Here is a tiny trained network, its code and every weight. The questions are about switching its units off for an input and a class, where a switched-off unit gives its printed mean instead of its output.

import numpy as np


def w(rows, s, z=0):
    codes = np.array(rows[::2]) - 128.0
    scale = np.full(codes.shape[1], s)
    scale[-1] = z or s
    return codes * scale


def f(y):
    return y / 2 * (1 + np.tanh(0.7978845608 * (y + 0.044715 * y**3)))


def log_softmax(a):
    a = a - a.max(-1, keepdims=True)
    return a - np.log(np.exp(a).sum(-1, keepdims=True))


def net(x, mask):
    res = np.array(x, float).reshape(1, 6) / 4 @ E
    y = f(res @ A[0][:, :-1].T + A[0][:, -1])
    res = res + np.where(mask, y, B[0][:, -1]) @ B[0][:, :-1]
    return log_softmax(res[-1] @ U[:, :-1].T + U[:, -1])


A, B = {}, {}
E = w([
[180,117,151,118,179,127,81],'x0',
[134,131,132,154,150,113,127],'x1',
[219,215,250,115,126,184,170],'x2',
[190,255,45,31,234,79,203],'x3',
[107,129,123,85,69,169,167],'x4',
[241,24,97,120,95,42,218],'x5',
],0.007)
A[0] = w([
[119,72,166,186,86,194,119,87],'N0',
[34,226,156,120,123,167,86,101],'N1',
[15,125,87,84,178,169,79,130],'N2',
[128,196,65,66,205,124,193,114],'N3',
[203,62,97,139,75,83,209,86],'N4',
[177,112,147,240,154,100,87,140],'N5',
[82,77,61,140,108,153,107,169],'N6',
[136,92,87,165,222,79,52,254],'N7',
[136,198,254,138,137,160,162,147],'N8',
],0.0074,0.0035)
B[0] = w([
[148,185,86,210,92,120,44,235],'N0',
[170,49,101,209,203,157,138,237],'N1',
[135,63,165,159,155,108,208,216],'N2',
[200,186,105,163,50,151,65,253],'N3',
[97,36,87,178,214,156,110,233],'N4',
[39,134,104,133,103,183,86,193],'N5',
[101,174,110,92,90,65,153,224],'N6',
[2,136,175,118,81,152,162,245],'N7',
[100,56,172,65,116,81,172,253],'N8',
],0.0079,0.0056)
U = w([
[171,57,78,145,255,144,121,25],'0',
[193,198,57,147,70,129,2,50],'1',
[127,118,105,75,142,148,124,254],'2',
[123,98,165,57,133,36,173,141],'3',
],0.008,0.0024)

Each question gives the input, the list of numbers given to net, and the class t.
The units are the neurons (one row each of A and B). Each row of codes is followed by its name. A weight is (code - 128) times the scale printed after its matrix; where a second scale follows, it is the last column's (A, B and U).
mask holds one flag per neuron, in row order. A switched-off neuron (its flag False) gives its mean, the last column of its row in B, instead of its output. The means were averaged over made-up inputs and are rounded, as every weight is.
A unit's drop is (log p(t) with every unit on - log p(t) with that unit switched off) / (log p(t) with every unit on - log p(t) with every unit switched off).
The circuit of an input: a set's keep is (log p(t) with only the set's units on - log p(t) with every unit switched off) / (log p(t) with every unit on - log p(t) with every unit switched off). Starting from all 9 units, units are removed one at a time, each time the one whose removal leaves the highest keep (on an exact tie, the one counted first), for as long as the keep stays at least 0.8.
units of the circuit, in order: the units of the circuit, biggest drop first
unit that matters most: the unit with the biggest drop
k most important neurons: the k neurons with the biggest drops, biggest first
drop of u: that unit's drop, to one decimal
input [6,3,-1,-2,-5,4], class 2: most important neuron -> N7
input [3,-8,7,2,4,-5], class 3: 4 most important neurons -> N8; N4; N0; N5
input [-6,-2,-2,3,3,-6], class 0: 2 most important neurons -> N1; N2
input [-2,4,-4,3,1,-6], class 0: 2 most important neurons -> N1; N2
input [5,-7,-4,2,-7,1], class 2: 2 most important neurons -> N7; N8
input [6,7,-3,-3,-5,-3], class 2: units of the circuit, in order -> N7; N5
input [0,-1,-2,-3,-5,-6], class 0: 3 most important neurons -> N1; N2; N3
input [3,-1,2,-8,3,8], class 0: 2 most important neurons -> N4; N3
input [-2,5,-4,6,1,2], class 1: 2 most important neurons -> N3; N8
input [-8,3,-3,1,8,8], class 0: 3 most important neurons -> N4; N7; N8
input [-5,0,5,6,-3,-8], class 0: 2 most important neurons -> N1; N8
input [5,1,7,-3,6,-4], class 3: 3 most important neurons -> N8; N4; N3
input [-1,3,8,3,1,-3], class 3: 3 most important neurons -> N8; N0; N4
input [1,-3,-7,-1,6,1], class 3: unit that matters most -> N6
input [-2,1,-1,8,-6,-2], class 1: drop of N3 -> 1.0
input [6,7,-7,-1,-8,-1], class 2: drop of N3 -> -0.1
input [-3,-3,7,-5,-5,8], class 0: drop of N0 -> 0.0
